In the rows, 128 means zero.
[132,  95, 107, 156, 183, 113, 127, 111,  57, 190, 157, 158, 131, 121, 125,
 104, 149, 134, 145, 114, 135,  88, 156, 176,  74, 116, 184,  76, 160, 108,
 192, 112, 104, 144,  96] : Fim
[184, 124,  89, 122, 149, 109, 127, 104, 147, 163,  98,  79, 130, 165,  60,
 135, 154, 157, 123, 158, 157, 127, 147, 123, 184, 117, 157, 179, 130, 134,
  89, 125, 173, 150, 115] : Nep
[190, 120, 146, 134, 118, 143, 155,  57, 150, 174, 123, 150, 153, 133,  64,
 147, 180, 132, 140, 163, 126, 105, 147, 124, 159, 122, 142, 144, 100,  82,
 135,  85, 142, 120, 134] : zeris
[142, 123, 130, 142, 149,  95, 141, 107, 153, 185, 139, 160, 117, 134,  56,
 145, 169, 140, 135, 147, 139, 108, 153, 138, 191, 142, 147, 138, 108, 117,
 116,  86, 167, 146, 139] : fabu
[110,  88,  76, 158, 152, 169,  90, 142,  81, 169, 133, 137, 127, 117, 132,
 103, 137, 141, 127, 114, 159,  92, 141, 186,  80, 140, 178,  74, 174, 132,
 180,  84,  96, 124, 109] : gufus
[108, 107, 107, 130, 165,  93,  92, 160, 135, 144,  95,  57, 102, 143,  69,
 206, 150, 161, 151, 126, 124, 184,  70, 129, 153, 149, 135, 115, 128, 162,
 152, 174, 160, 158, 151] : fabu
[105, 102, 116, 144, 138, 102, 127, 136,  51, 193, 146, 148, 128, 108, 112,
 115, 182, 147, 164,  79, 156,  95, 184, 146, 132, 147, 204, 122, 147, 117,
 153, 109, 111, 118, 102] : Gotu
[167,  83,  97, 115, 113, 148, 124,  96, 136, 182, 132, 137, 138, 116,  45,
 109, 195, 145, 110, 143, 129, 113, 127, 111, 157, 147, 190, 152, 107, 121,
 136, 133, 132, 143, 113] : Mifu
[219, 118,  98,  82, 128, 123, 130, 105, 139, 181, 107, 141, 124, 162,  40,
 135, 172, 149, 115, 154, 126,  97, 157, 105, 184, 145, 155, 201, 113, 146,
  98, 109, 123, 145, 108] : lapu
[166,  97, 135, 124, 151,  95, 131, 102, 128, 174,  97, 110, 144, 204, 125,
 126, 135, 117, 128, 128, 135, 135, 111, 115, 145,  82, 125, 115, 122, 110,
 156, 155, 185, 129, 126] : fabu
[138,  97, 153, 138, 139, 108, 115, 109, 112, 156,  96, 102, 154, 155, 181,
 112, 120, 106, 159,  89, 101, 118, 129, 143, 125, 106,  94,  87, 105, 127,
 165, 183, 134, 151, 136] : Fim
[126, 102, 123, 119, 171, 153,  69, 165, 129, 151,  80, 100, 107, 119,  84,
 205, 126, 125, 139, 125, 138, 170, 127, 134, 148, 138, 135, 113, 103, 176,
 143, 155, 148, 147, 141] : zeris
[171, 128, 159, 149, 116, 151, 110,  95, 134, 133, 123,  91, 139, 180, 138,
 144,  87, 127, 162, 135, 117, 120, 165, 128, 152,  99, 174,  87, 134,  99,
 150, 116, 181, 164, 179] : kuf
[ 90,  89, 151, 135, 112, 107, 138, 163,  77, 143, 145, 137, 129, 123, 178,
 121, 151, 140, 171, 112, 120,  80, 114, 135, 110, 169, 157, 110, 167, 101,
 123, 103, 147, 173, 109] : guf
[183, 129, 152, 121, 157, 123, 127, 104, 137, 184, 128, 116, 143, 136,  53,
 155, 193, 122, 137, 180, 127, 101, 130, 121, 210, 134, 149, 203,  86,  97,
 102, 105, 178, 142, 112] : Gotu
[118, 113,  73, 138, 126, 109, 126, 132,  83, 151, 156, 156, 135, 129, 140,
 103, 139, 140, 131,  80, 136,  91, 132, 156, 121, 140, 178, 119, 186, 126,
 161, 111, 117, 141, 107] : gufus
[170, 115, 156, 108, 178, 137, 139, 112, 149, 167, 132, 138, 138, 118,  37,
 131, 157, 127, 114, 156, 119, 109, 167, 123, 149, 132, 164, 175, 114, 113,
 135, 106, 122, 139, 158] : Nep
[103,  73, 142, 154,  81, 153,  84, 118,  74, 200, 132, 112, 119, 135, 142,
 103, 155, 144, 158,  81, 155,  92, 125, 173, 104, 165, 144,  14, 144, 122,
 160, 111, 100, 128, 125] : zeris
[ 74, 105,  49, 155, 139, 111, 119, 106, 100, 180, 159, 191, 116, 121, 123,
 127, 130, 163, 160,  88, 151, 130, 136, 150, 136, 121, 157,  74, 146, 160,
 149, 130,  81, 156, 120] : kuf
[185, 115, 113, 122, 198, 129, 140, 129, 147, 172,  93, 155, 118, 113,  19,
 137, 140, 134, 115, 136, 164, 127, 231, 119, 146, 119, 215, 193, 101, 117,
 116,  83, 152, 153, 120] : Nep
[160, 103, 167, 151, 123,  80, 117, 103, 126, 145,  96,  87, 145, 188, 138,
 152,  86, 145, 160, 101, 125, 121, 155, 130, 158, 121, 156,  88, 119,  98,
 163, 144, 181, 168, 142] : guf
[ 90,  76,  87, 141, 136, 184,  96, 153,  64, 185, 118, 128, 129, 111, 119,
  89, 122, 123, 122, 103, 157,  96, 166, 184,  68, 152, 193,  99, 184, 143,
 135,  97,  57, 107, 106] : gufus
[123, 112, 134, 156, 184, 134,  91, 154, 156, 122,  58, 102, 102, 138, 113,
 155, 138, 126, 128, 113, 136, 182,  57, 110, 156, 146,  87,  99,  87, 174,
  88, 215, 142, 149, 141] : muzig
[121, 104,  53, 120, 165, 122,  82, 162, 132, 139,  89,  89, 112, 170,  85,
 181, 167, 162, 132, 129, 140, 171,  49, 128, 193, 149,  77, 119, 119, 208,
 107, 216, 142, 166, 138] : lapu
[203, 105, 143, 139, 140, 145, 115,  79, 155, 121, 126, 112, 154, 152, 137,
  98, 113, 144, 120, 151, 117, 128, 128, 124, 112,  90, 154,  67, 129,  78,
 196, 143, 159, 148, 151] : Fim
[168,  89, 212, 121, 142, 149, 115, 105, 152, 142,  93, 110, 137, 143, 128,
  96, 115, 120, 145, 106, 110, 112, 141,  96, 142, 132, 136,  75, 106,  87,
 143, 172, 136, 160, 152] : muzig
[234, 102, 137, 137, 191, 148, 110, 122, 139, 133,  79, 116, 127, 156, 131,
 156, 100, 104, 144, 141, 131, 116, 206, 110, 142, 100, 180, 126, 102, 122,
 162, 128, 182, 192, 166] : muzig
[214, 104,  93, 140, 154, 180, 117, 110, 142, 109,  44,  83, 132, 183, 163,
 101,  83, 109, 145,  97, 138, 128, 152,  91, 126, 117, 136, 118, 127, 116,
 128, 166, 156, 165, 144] : gufus
[128,  87,  74, 132, 178, 129,  71, 190, 139, 161,  80, 111, 106, 105, 124,
 176, 169, 137, 144, 110, 149, 167,  78, 132, 147, 124, 141, 108,  82, 177,
 153, 180, 127, 160, 128] : muzig
[133,  94,  86, 115, 128, 121, 153, 146,  67, 183, 127, 130, 149, 161, 121,
 118, 173, 109, 165, 109, 137,  74, 133, 151, 118, 113, 155, 130, 173, 106,
 122, 135, 147, 172, 114] : lapu
[180, 128, 117, 125, 153,  98, 158, 110, 138, 184,  97, 130, 117, 133,  70,
 151, 141, 125, 130, 154, 139,  95, 146, 123, 166, 136, 137, 174, 110, 104,
  75,  96, 142, 136, 107] : guf
[149,  85, 225, 127, 138, 170,  62, 120, 120, 145,  84, 116, 148, 183, 138,
 111, 125, 130, 164, 100, 123, 111, 126, 101, 113, 154, 144, 105, 120, 130,
 164, 135, 182, 168, 153] : Mifu
[ 78,  82,  77, 136, 137,  92, 133, 148,  78, 175, 152, 173, 118, 109, 150,
  88, 156, 155, 142,  70, 164, 107, 193, 149, 129, 128, 173, 106, 143, 156,
 145, 121, 104, 150,  90] : Nep
[ 81,  93, 153, 166, 142, 147, 123, 142,  72, 170, 141, 134, 108, 124, 132,
  84, 153, 132, 149,  97, 157,  89, 152, 161,  83, 159, 152,  63, 168, 144,
 109, 113,  90, 130, 155] : Nep
[118,  98, 129, 127,  99, 125, 121, 151,  41, 182, 191, 112, 138, 155, 200,
 120, 163, 122, 157, 104, 152,  75, 159, 164, 163, 127, 172, 128, 148,  90,
 155,  85, 172, 137, 118] : Mifu
[172,  99, 177, 116, 103, 141, 134,  94, 123, 137, 108, 147, 160, 175, 155,
  83, 138,  98, 150,  99, 102, 100, 114,  91,  88, 118, 125, 144, 119,  99,
 144, 131, 157, 174, 126] : Mifu
[189, 117, 153, 126, 126, 137, 102,  82, 121, 135, 105,  92, 139, 179, 166,
 145,  91, 134, 155, 125, 135, 113, 163, 117, 143, 110, 124, 101, 136, 104,
 166, 117, 191, 152, 123] : zeris
[ 91,  94, 123, 132, 158, 104, 100, 136,  56, 203, 179, 161, 133, 108, 150,
 102, 153, 139, 138, 103, 130,  83, 154, 196, 107, 125, 154,  71, 152, 134,
 198, 106,  87, 122,  98] : Fim
[ 81, 102,  60, 117, 147, 133, 120, 157,  85, 181, 144, 177, 130, 103, 109,
 108, 148, 156, 141,  78, 162, 122, 170, 160, 109, 115, 166,  86, 160, 119,
 182,  81,  92, 122, 124] : kuf
[163, 127, 161, 163, 162, 155, 122,  92, 140, 114, 108,  94, 151, 199, 129,
 136,  98, 123, 137, 142, 118, 158, 113, 121, 146,  86, 131,  92, 105,  72,
 164, 147, 202, 149, 142] : kuf
[105,  79,  31, 133, 136,  90, 132, 115,  99, 149, 140, 176, 130, 102, 147,
 121, 145, 157, 117,  83, 144, 105, 124, 144, 140, 144, 139, 128, 151, 152,
 167, 134, 107, 160,  89] : gufus
[186,  82, 130, 126, 157, 160, 101, 113, 116, 145,  77,  66, 148, 158, 125,
 112, 128, 111, 151, 124, 132, 116, 131, 108,  98,  99, 144,  81, 133,  97,
 176, 171, 167, 167, 145] : Gotu
[191, 133, 128, 121, 169, 142, 115,  84, 141, 119, 118, 113, 151, 203, 133,
 132,  83, 123, 140, 142, 125, 114,  90, 107, 116, 100, 101, 117, 167, 106,
 155, 174, 170, 167, 152] : lapu
[ 99, 129, 141, 142, 172,  74,  91, 158, 130, 145,  85, 114, 113, 142,  56,
 180, 153, 162, 140,  97, 118, 204, 104, 149, 159, 128, 142, 117,  91, 185,
 128, 179, 123, 132, 118] : Fim
[118,  89,  89, 104, 151,  82, 121, 163, 116, 142, 100,  95, 116, 126, 115,
 196, 177, 131, 149, 117, 119, 176, 102, 113, 181,  97, 102, 138,  76, 171,
 137, 196, 130, 165, 129] : Gotu
[173, 140, 197, 130, 143,  85, 131,  76, 139, 176, 127, 160, 145, 152,  40,
 143, 146, 147, 112, 157, 119, 120, 135, 152, 139, 122, 154, 157, 121, 117,
 118,  80, 126, 115, 139] : Fim
[166,  85, 120, 130, 122, 141, 163,  91, 126, 180, 153, 128, 140, 121,  84,
 129, 187, 114, 124, 166, 128, 103, 126, 114, 177, 117, 194, 176,  82,  59,
 116, 128, 183, 163,  81] : Mifu
[132, 100, 172, 122, 137, 126, 130, 109, 129, 231, 118, 133, 122, 153,  56,
 112, 168, 129, 145, 146, 142,  94, 192, 151, 175, 117, 155, 106, 102, 108,
 112,  78, 125, 105, 113] : fabu
[118,  79,  82, 137, 119, 173,  87, 129,  76, 183, 128, 150, 120, 102, 110,
 104, 135, 145, 124, 101, 165, 107, 196, 170,  77, 155, 182,  63, 166, 154,
 174,  86,  76, 110, 117] : zeris
[112,  68,  91, 155, 138, 110, 129, 121,  64, 157, 105, 118, 124, 141, 127,
 106, 138, 167, 135, 110, 149, 105, 117, 137,  72, 169, 172,  83, 190, 128,
 139, 135, 114, 146,  94] : guf
[ 89,  98, 120, 138, 160, 101,  69, 171, 127, 154, 111,  96, 157, 152, 146,
 206, 135, 142, 149, 118, 122, 166,  36, 149, 168, 150, 110, 141, 105, 158,
 180, 181, 149, 139, 164] : guf
[182, 125, 128, 135, 173, 107, 122,  89, 134, 146,  88,  78, 140, 222, 119,
 136, 102, 131, 162, 125, 134, 139, 115, 117, 115,  80, 112,  87, 159, 104,
 175, 151, 182, 150, 158] : fabu
[192,  97, 129, 125, 160, 135, 137, 107, 150,  93,  69,  83, 132, 153, 120,
 117, 106, 133, 145, 113, 110, 148, 148,  66, 102, 128, 166, 154, 125, 117,
 139, 184, 167, 199, 132] : Nep
[101,  69, 149, 159, 138, 131, 102, 129,  53, 179, 115, 101, 129, 151, 161,
 100, 133, 148, 154, 116, 139,  77, 113, 163,  56, 161, 153,  54, 176, 109,
 165, 110, 114, 135,  88] : guf
[175, 112,  82, 110, 128, 149, 116, 113, 139, 180, 109,  94, 146, 152,  45,
 136, 185, 136, 104, 175, 119, 126,  71, 144, 144, 120, 132, 155, 117, 115,
 131,  99, 143, 136, 121] : kuf
[171,  97, 142, 154, 132, 105, 122,  84, 112, 114,  99,  97, 138, 180, 152,
 118,  83, 144, 133, 113, 127, 137, 157, 134, 125, 129, 132,  91, 139, 125,
 135, 157, 159, 179, 146] : Fim
[125,  79,  70, 138, 173, 133,  99, 109,  85, 182, 127, 171, 123, 156, 109,
 118, 131, 173, 153,  96, 156, 127, 140, 149,  84, 117, 153,  64, 141, 129,
 211,  91,  89, 171, 112] : kuf
[189, 104, 144, 118, 140, 123, 117, 112, 123, 153, 124,  88, 130, 222, 146,
 127, 100, 137, 164, 122, 147, 120, 154, 119, 161, 104, 128,  78, 152,  92,
 164, 117, 175, 171, 194] : fabu
[187, 104, 150, 113, 156, 141, 116, 119, 132, 182, 103, 124, 157, 145,  87,
 136, 173, 132, 106, 186, 147, 115, 118, 123, 161, 127, 184, 217, 113,  95,
 108,  96, 173, 118,  87] : muzig
[108, 108, 124, 112, 124, 122,  78, 163, 110, 141,  98,  92, 117, 174, 103,
 175, 149, 169, 158,  97, 150, 184,  75, 133, 156, 148, 107, 103, 129, 157,
 130, 143, 137, 152, 126] : zeris
[144, 101,  81, 125, 140, 133,  80, 150,  72, 204, 124, 106, 139, 129, 125,
 101, 140, 150, 165,  82, 161, 100, 158, 181,  80, 129, 199,  85, 179, 118,
 193, 101,  93, 134, 133] : Fim
[216, 115, 195,  95,  91, 114, 127,  68, 148, 122,  97, 104, 140, 174, 134,
 159,  64, 113, 133, 118, 110, 120, 171,  94, 142, 114, 122, 130, 124, 101,
 140, 122, 175, 166, 169] : zeris
[216, 107, 185, 109, 150, 143, 123,  91, 171, 123,  69, 109, 161, 161, 139,
 124,  93, 105, 150, 120, 115, 123,  94,  71,  96, 104, 136, 133, 138,  76,
 151, 173, 160, 174, 186] : muzig
[170, 116, 171, 111,  77, 136, 133, 100, 135, 125,  93,  92, 141, 150, 168,
 164, 114, 115, 168, 119, 112, 121, 178, 110, 152, 110, 105, 112, 117, 123,
 127, 121, 152, 136, 177] : zeris
[117, 111, 131, 105, 163,  75,  85, 160, 124, 164, 135, 124, 125, 128,  88,
 202, 169, 141, 141, 117, 116, 166,  86, 135, 181, 113, 122, 153,  72, 159,
 177, 154, 132, 156, 122] : Gotu
[146, 121, 146, 113, 148,  98, 134, 129, 138, 197, 148, 193, 126, 130,  59,
 144, 173, 136, 119, 151, 141, 110, 156, 138, 160, 139, 171, 193, 110, 113,
 128,  41, 147, 121, 117] : fabu
[166,  94, 121, 127, 158, 173, 109, 105, 124, 137, 110,  83, 168, 169, 144,
 114, 132, 110, 165, 126, 120, 110, 107, 112, 126, 119, 120, 123, 136,  91,
 178, 167, 188, 186, 154] : Mifu
[154, 112, 110, 136, 168,  85, 112, 121, 132, 138, 110, 111, 115, 144,  82,
 164, 155, 160, 124, 126, 107, 177,  95, 141, 140, 109, 123,  92,  93, 158,
 170, 173, 110, 147, 127] : Fim
[192, 102, 182, 111, 157, 161, 124, 109, 142, 127,  87,  73, 154, 175, 116,
  98,  88, 108, 148, 125, 110, 121, 202,  91, 120,  95, 192, 132, 136,  96,
 150, 163, 172, 168, 153] : Nep
[ 89, 108, 116, 125, 141, 116,  82, 176, 116, 155,  86,  90, 128, 147, 131,
 192, 162, 141, 152, 125, 132, 152,  93, 145, 167, 126, 117, 146, 101, 182,
 119, 174, 164, 130,  95] : lapu
[ 90, 122, 104, 158, 168, 122, 132, 118, 134, 166, 164, 194, 130,  73,  83,
  87, 146, 134, 139,  95, 142,  98, 122, 152,  56, 128, 171,  91, 162, 114,
 171, 115,  91, 148, 127] : Nep
[ 77, 111, 154, 130, 171, 116,  67, 166, 137, 162, 106, 116,  92, 128,  89,
 176, 138, 143, 141,  99, 130, 128,  90, 155, 209, 166,  83,  78, 108, 190,
 109, 156, 128, 157, 147] : gufus
[ 78, 132, 117, 144, 145, 124,  88, 129, 146, 150, 148, 140, 117, 134,  91,
 152, 136, 134, 147, 108, 126, 154,  74, 140, 174, 139, 102, 104, 110, 178,
 116, 181, 122, 159, 145] : Mifu
